Below is a small trained network, with its code and all its weights. Each question gives an input and a class and asks what happens when units are switched off, that is, made to give their printed mean instead of their output.

import numpy as np


def w(rows, s, z=0):
    codes = np.array(rows[::2]) - 128.0
    scale = np.full(codes.shape[1], s)
    scale[-1] = z or s
    return codes * scale


def f(y):
    return y / 2 * (1 + np.tanh(0.7978845608 * (y + 0.044715 * y**3)))


def log_softmax(a):
    a = a - a.max(-1, keepdims=True)
    return a - np.log(np.exp(a).sum(-1, keepdims=True))


def net(x, mask):
    res = np.array(x, float).reshape(1, 8) / 4 @ E
    y = f(res @ A[0][:, :-1].T + A[0][:, -1])
    res = res + np.where(mask, y, B[0][:, -1]) @ B[0][:, :-1]
    return log_softmax(res[-1] @ U[:, :-1].T + U[:, -1])


A, B = {}, {}
E = w([
[128,128,128],'x0',
[66,176,202],'x1',
[127,129,128],'x2',
[128,129,127],'x3',
[83,215,28],'x4',
[129,127,127],'x5',
[4,51,106],'x6',
[129,127,127],'x7',
],0.014)
A[0] = w([
[141,206,193,142],'N1',
[159,126,218,207],'N2',
[76,195,200,179],'N3',
[16,59,154,130],'N4',
[86,56,59,69],'N5',
[122,90,229,150],'N6',
[161,125,82,121],'N7',
[13,106,139,78],'N8',
[115,98,209,139],'N9',
[148,111,252,76],'N10',
[111,26,179,134],'N11',
[232,201,145,240],'N12',
[174,61,151,117],'N13',
[160,106,206,182],'N14',
[53,108,156,115],'N15',
[164,37,228,246],'N16',
[39,52,106,171],'N17',
[190,38,164,123],'N18',
[198,51,161,100],'N19',
[60,84,106,148],'N20',
[99,66,84,106],'N21',
[157,55,81,178],'N22',
[144,129,200,86],'N23',
[64,200,139,130],'N24',
],0.013)
B[0] = w([
[125,166,174,179],'N1',
[179,96,174,208],'N2',
[143,198,116,190],'N3',
[128,80,42,208],'N4',
[79,115,197,170],'N5',
[229,59,76,194],'N6',
[145,167,91,152],'N7',
[103,145,40,186],'N8',
[196,76,63,177],'N9',
[248,127,63,186],'N10',
[131,30,130,188],'N11',
[185,191,132,250],'N12',
[93,82,185,168],'N13',
[170,102,152,197],'N14',
[141,117,48,170],'N15',
[201,25,152,248],'N16',
[48,87,116,214],'N17',
[109,94,178,188],'N18',
[91,100,182,179],'N19',
[47,114,135,186],'N20',
[82,99,186,163],'N21',
[81,147,187,181],'N22',
[186,144,115,156],'N23',
[49,205,179,173],'N24',
],0.011,0.022)
U = w([
[158,132,246,166],'0',
[212,148,111,62],'1',
[90,63,168,106],'2',
[156,94,35,145],'3',
[166,217,54,255],'4',
[110,244,206,32],'5',
[34,146,163,188],'6',
[75,186,35,16],'7',
],0.011,0.0075)

Each question gives the input, the list of numbers given to net, and the class t.
The units are the neurons (one row each of A and B). Each row of codes is followed by its name. A weight is (code - 128) times the scale printed after its matrix; where a second scale follows, it is the last column's (A, B and U).
mask holds one flag per neuron, in row order. A switched-off neuron (its flag False) gives its mean, the last column of its row in B, instead of its output. The means were averaged over made-up inputs and are rounded, as every weight is.
A unit's drop is (log p(t) with every unit on - log p(t) with that unit switched off) / (log p(t) with every unit on - log p(t) with every unit switched off).
The circuit of an input: a set's keep is (log p(t) with only the set's units on - log p(t) with every unit switched off) / (log p(t) with every unit on - log p(t) with every unit switched off). Starting from the 12 units with the biggest drops (on a tie, the unit counted first), units are removed one at a time, each time the one whose removal leaves the highest keep (on an exact tie, the one counted first), for as long as the keep stays at least 0.8.
circuit, biggest first: the units of the circuit, biggest drop first
k most important neurons: the k neurons with the biggest drops, biggest first
drop of u: that unit's drop, to one decimal
input [1,-6,4,-5,0,2,-6,-7], class 0: circuit, biggest first -> (N4; N6)
input [6,7,1,4,2,8,0,-2], class 5: circuit, biggest first -> (N24; N16)
input [1,6,5,-7,-7,-8,-4,-2], class 1: circuit, biggest first -> (N10)
input [-2,2,2,-7,-6,-4,-2,-7], class 1: 3 most important neurons -> (N10; N6; N9)
input [0,-1,7,-8,0,3,-7,7], class 0: 3 most important neurons -> (N4; N6; N10)
input [7,1,8,-7,-7,5,2,0], class 3: 3 most important neurons -> (N10; N6; N9)
input [-1,4,-8,-6,0,2,8,-4], class 3: 2 most important neurons -> (N4; N11)
input [-4,-6,6,7,0,2,7,8], class 2: 3 most important neurons -> (N11; N24; N4)
input [5,-5,3,-6,-2,-7,0,-3], class 0: 2 most important neurons -> (N4; N17)
input [5,3,-7,6,-8,-5,1,1], class 3: drop of N11 -> 0.1
input [-7,0,-8,-6,4,8,-6,0], class 4: drop of N22 -> 0.2
input [-5,0,2,2,1,0,-8,-8], class 4: drop of N12 -> 0.2
input [-8,-4,-1,6,4,4,2,6], class 6: drop of N16 -> 0.1
input [-3,5,-8,-5,-8,-7,0,1], class 1: most important neuron -> (N2)
